What can hang from each mark
Z: J
J: D H T Z
D: A H J S W Z
H: A T Z
T: B D H S W
B: A T
A: B J T W Z
W: B Z
S: J

Every row comes from one small tree of marks. The marks that hang from a mark follow it in brackets, in alphabetical order. Every link used is in the known rows. Which tree was each row made from?
Known rows
T[B H W[Z]]: [ -12   17  166   -8   22  -12  113   55  111   34   59   31   12  151
    5  -61   67  -20   19 -169 -224 -154 -210   98  119 -121 -121   87
  -13 -257  104  -70  120  256  -45  -57  -17  -32   11  175 -129  -24]
S[J[T[B D H] Z]]: [ -58  187  -27  -85  313  -13 -110   -6 -141 -276   78  225   35  137
  -19   46 -141   50   41 -327  -84  -22  -69  -29   61   54  -44  -21
  -21 -328  171   -5  -17  322   18 -187   48   11   -9   29    4  -14]
W[B[T[D]]]: [-14  25  23  34 123  79 118 -34 -20  66 -82 172 -64  72   2 -90 -95  11
  10  13 -12   3 243 114  55  -2  26  36   8 -49 -16 -97 275  89  39 -61
 -35   3  38  87  86 -27]
B[A[J[H] T[D[W] S]]]: [  -7  -33  165  -24  -78    8  322    3   -1  320   62 -126    6   26
  147 -115  -24   34  204 -156 -248 -123   34  -72  -91  -49 -201  125
  -64  257  -22  -79 -204 -352  -73  130   -2   48   51  -54   -7   71]
H[A T[W]]: [ -47  -18  -68   11 -121  -40  311  -24  120  181  -22  -27  -23   -3
  -77  -88  290  -19 -125   42   60   29 -230   28  -11  -17   22  -60
   55   31  -75   -9   29  -14   73   67  -13   -4   31  121  -13  -22]
J[D[A W] Z]: [  88 -119  -22  -35 -124   98  136    4  -68 -170   97  -15  -41 -162
  -39  152  -35    4 -169   79  252  -38 -103  -22   12  -81  148  -28
   58 -111   89   40   94 -105   -9 -117  -21 -107   57   35  171   10]
S[J[D H[A[W] Z] T]]: [   3 -148 -228  -71   44    1  -56    9 -333 -288  -62 -151   54  -59
  -60  212 -181   13  -71  -26  110  208   34 -113  -16   52  179  -65
   29  -65  -84  100 -157 -313    9   99  -18   17  -36 -159   74    0]
S[J[T[W]]]: [ -42   76  -47  -49   74    5  -55  -16   41 -120 -202  117    1  -73
  -34  -34  -30  -55  -88  -42 -118   64 -131  -14   88   75  -22   51
  -32  -59  -69   81   90  278   56  -15   49   40 -106  121   32   -4]
J[T[B H]]: [  10   37   -2   -4  144  -62   53  -37   89   90   17   80   44   15
  -59  112 -137   44   21 -131 -114  -83 -129   18  127  148  -60    6
  -26 -288   24  -51   23  322   17  -77  -12   71  130  106  -56  -32]
H[A T Z[J]]: [ -24   10 -183   61 -286    6   26  -76   49   15  -68 -142    0    8
  -76  227  339   -4  -97  246  264   65  -29  -20  -20  168   16 -166
   43   42  -52   13  -35 -237   70   54    5  -45 -109  -92  -53  -26]
A[J W[B] Z]: [  44 -140  160   68 -109  -48 -104   90   35  -60 -247 -171  -86  -61
   92    7   66   45    8  167 -305  102   87   63   -3  -60  -34  119
  -30  338 -167   12  154 -109   -9  251  -47   35  -53  -78 -229  -30]
A[J[H] T[D] W Z]: [  41 -107  107   25  -78 -148  190  119 -104  108 -185 -141  -22  112
  142   -3   18  112   98 -150 -385  -18   66    6  -68 -141 -154  144
  -13  448  -61  -59 -239 -259  -77  360  -59   33  -10  -31 -156   77]
J[T[D[H Z] S W[B]]]: [  -6  114  168   73  359  137  255  -26 -187  421   74  203   -5   25
  -67  -36  -56 -116   33   40   -4  109    4   63  146 -111  -82   49
  -12 -201  125  -49  -29  272   58   -3  141  -51  154  -38 -117  -33]
Z[J[H[A[W] T[S]]]]: [  -8   67  -93   23   80 -121   62   14  135  164   49 -209   71  -15
  -37  127  127  -35   59  -19   29  123    7  -79 -214  122  -87  -39
   46  115  -89   78 -250 -586   29   88   33   45   18  -23 -143 -114]
A[B T[D W]]: [ -29  -11   70   54   19 -152  396   62  107  131  -69  127   43   20
   22 -204   93   56   99 -194 -158  -72  -54  119   87   -8 -108  152
   45  281   40  -73  -51  404   17  127  -38    1   29  113    1  107]
D[A[B] Z[J[T]]]: [ -48   79 -126   36 -122    3 -154  -73  128  -86    6  118   73 -158
  -94  188    2  -15  -19  219  -28   68   52   -9  160  161   93  -23
   -4   24   85   58  -73  229  100  -69  125  -30   88 -111 -129   18]
S[J[T[W] Z]]: [ -31   17  -59  -77   94   16 -294   11  -61 -337 -132  154  -30  -49
    0  -55  -96  -32  -90 -103   76   72 -157  -32   33   31   53  -28
   12  -98  -16  119   56  315   35 -108   27   -1 -158   63   97    8]
J[D[A W[B] Z]]: [   7 -159   41   36 -177  213  253  -40  -41   25    4  -24  -20 -178
  -78  227   16  -41 -137  293  -62  105   16   34  142  -82  117   32
   27  -93   65  -48  165  -78   66 -101   33 -111  172  -87   -8  -38]
J[H[A] Z]: [ -40 -147 -140  -24  -24   -9 -111   14  -26 -241  108   11  -42  -36
   14   17 -164   39  -67   -6   92  -50    6  -50 -107  -72  136 -140
   22 -154  -27   66  -32 -261  -40   51 -102   66   24   58  168   14]
B[A[W Z[J[H T]]]]: [ -23 -120  -89  -14  -31  -73 -415   50   -2   75 -225 -123   36    9
   60    8  -47    1  214  -48  -69   39  -43 -141  -68   26    3    4
  -69   -6 -186   29 -118 -259  -14  -66  -90  -12   30 -205 -111   23]
B[T[D[A J] H S]]: [  44  342   89  -31   44  -48  158  -69   83  340  248   61   24  134
  -76 -122   39   14  -20  -80   -4 -223   60  -13  -90   62 -126  -20
  -70 -127  164 -139   65  323  -88 -228  185   45  140  173   47    5]
W[B Z[J]]: [   0   -3  -11   64  -44  131 -127   -9  114 -264 -184   17  -94   12
   80  163    7  -59   -4  156  -48   35  168   67   71   49  -76   -1
   -2 -185  -10   29  190 -347   37  -71  -54  -52  -90   -2 -103 -106]
A[B T[S] W Z[J]]: [  73   58  111  122   13 -282 -128  114  311   48  -64 -214   90  -31
   60 -136  226   46  245  -65  -64  -28  124   23 -138  111 -207  143
   12  577  -77  -11 -167   33  -38   92   -1  -11  -81 -216 -202   49]
H[A[J] Z]: [  20  -64  -45   32 -296    4   51  -33  -42  -46  -36 -148  -64  -70
   -8   24  133   30 -131  291   60  -28   47    0   27   18   44  -74
  -23  183  -65   45   37 -113  -17  335    4   67 -117   -6   14   46]
S[J[H[A] T[D W] Z]]: [-139    0 -147 -129  233   49   21   28 -256 -290   15  172  -26   87
  -22  -90 -157  -34  -36 -303   20   61 -114  -86  -86  -74   78  -63
   36 -271   74   87 -161  -66   35  -69   16   -7  -15   71   89   35]
J[D[A] H[T[S W]] Z]: [ -38  -72   -9  -82  142    5  135   29 -112   60  297  -30   21  -12
  -46  146 -130  -36  -83  -70  300   43 -203  -42 -231   53  168 -105
   95  -84  123   70 -200  -60  -34 -190   32 -118  189   20   63  -43]
Z[J[D T[H[A[W]]]]]: [  62   64 -210  -51  232 -118  -49  -12  -14  206 -114 -115   57   -1
  -76   78  -40   -5   47 -105  178  111 -123 -105    4  207  -75  -22
   74 -219  -44   68 -237 -365   47   -9   41   13   77  -12  -51  -67]
A[B[T] J W Z]: [  50  -66  139   10 -187 -155 -274   66  101  -96   -9 -141   45  -23
   61 -165   48  103   52   61 -188   31  205  105   15  -62   91  185
   12  580 -140   -7  118  175  -34  250   27   64 -143 -100 -204   80]
D[J[H[A] Z] S]: [  15    7 -123   -5 -174   61 -180  -18  -52 -351  209  -56   -6  -61
   -7  -21  -44   -4 -112   92   50  -21   99  -36 -142 -140  194 -150
  -29  -86   73   44 -173  -92  -44   25 -112  130  -64  114  110   10]
B[A[Z] T[D S W]]: [ -29  130  171  -10  133  -43  -30   48   36  479  100   36    7  198
    6 -629  220  -72  205 -105  178 -204   53   -8 -154 -190  -69   63
  -74  145  -21 -135  118  303  -89 -151    0  -83   39  -80  115  105]
B[A[T[S W]]]: [  -4   31  106   35   11 -132   66   26  223  405  -57  -47  -15   -3
   67 -442  147   -9  214  -78   13 -150 -186  -39  -99   11 -144   10
  -68  254 -100  -60   -8  235  -38  -48  -41   -4   38  -26  124   62]
Z[J[D T]]: [  44   31 -215  -31  161   28  -70  -57  -14   15 -161   43   24 -100
  -44  173 -138  -60  -27   99  319   83   56  -52   36  247   -4   -6
   52 -200  -11  105 -129 -171   62  -33  -12   -7    6   36   52  -49]
W[B[A T[D[Z]]]]: [ -84    2   17   24  -26  136 -164  -69  -76  229  -30  187  -23  106
   17 -296   15    0  142  146  -33   24  222   33  115 -159   95  -28
  -60   -3  -24 -149  257  168   39 -146  -15  -32   82 -157  119   19]

Which tree is each row?
[   2  -90  156   52  -58   91  541    9 -152  125  262 -100  116   62
  -81  326  122  -31  -11  -89   45  -30   58   54  -26  -33  -74   66
   35  -34  130 -111 -116  -18  -28   11  -21  -50   71  -36  -95  -21]
J[H[T[B D[W] S] Z]]
[  17   53 -130  -51   70   21 -357  -32  -60 -465  -79  148  -33  -76
   19   73 -157   14 -114  -19  102   60   27  -57   47   71   76  -90
  -17 -108  -26  114   77  128   20  -91    0   42 -144  -13  160  -15]
S[J[T Z]]
[  25 -179 -126  -36   70   20 -237   -7 -128 -263    7  118  -18  -57
   29  207 -378   28  -81  -67  149    2   21  -42   13   55  120 -106
   29 -244  -25   79  -88  -29  -36  -43 -100   61   46   50  169   -5]
J[H T Z]
[ 109 -169  -18  -25  -60   83   14   17  -81 -176   43  -15    5 -135
   -4  106  -65   -9 -131   52  311    0    2    2   42  -81   63   32
   85  -99   22   50   56 -123  -33  -17  -83  -34  -54   43  206    3]
J[D[W] Z]
[ -58  -18   27  -44 -100  -12 -203  -23  123  282  -77   64  -13   32
   13 -416   48  -10  112   12   45  -90 -117   12   15  -71   95   20
  -51   72 -140  -55  263  329    4 -115  -28   -2  -43   65  137   67]
B[A T[W]]
[  98  192  195   72 -349  219  174  -91  -16  155  203  -78   -1 -185
  -30  226  173  -30 -197  422 -403   59   -3   58  235 -293  131   64
 -108  234  143   -8   13  -50   44  288  162   -2  -81   14 -204   27]
D[A[J] H S W Z]
[  41  -67   46   31  -65  150 -116  -38   31 -237  -39   63 -111   85
   73  -16 -103   -3  -55   84   12  -13  255  131   97  -74   78  -17
   13 -106  -43  -77  355 -112    4 -129  -64  -39  -49    0   39  -62]
W[B[T] Z]
[ -48   67  113   31  103   24  184   40   60  151 -223   47  -71  284
  111   17   98   -9  158 -268 -256  -44 -115   90   66   58 -322   71
   45 -168  112 -126  -48 -127   14 -160   11 -133   -3   46 -199  -34]
A[T[D H W[B Z[J]]]]
[ -17 -145   -8  -54  -89    8 -268   19  -66 -255   24    0  -38  -67
  109  167 -292   58  -72   73  -94    1   53  -15  -51    2   82  -20
    0   47  -26  121  -62 -163  -69  208  -41  110  -86  103   32    6]
A[J[H Z]]
[ -42  232  109  -41  261  -88 -295   24  140 -224  236   31   67   44
    1  -51  -65   24   80 -165 -106  -87  -33  -30 -114   80  -94  -11
  -63 -105  109   38   63  296  -63 -160   80   60  -88    0   -2  -46]
T[B H S[J[Z]]]
[  58   29  -48   90 -138  -35  209  -56   27  132  177 -156    9   -7
  -90   56  289  -16 -127  201  346  -20   53  -10  -76   78   -3 -175
   16  113  -37  -25  -23  -93  -22   76   -1    2   12 -115   95  -29]
H[A T[S] Z]
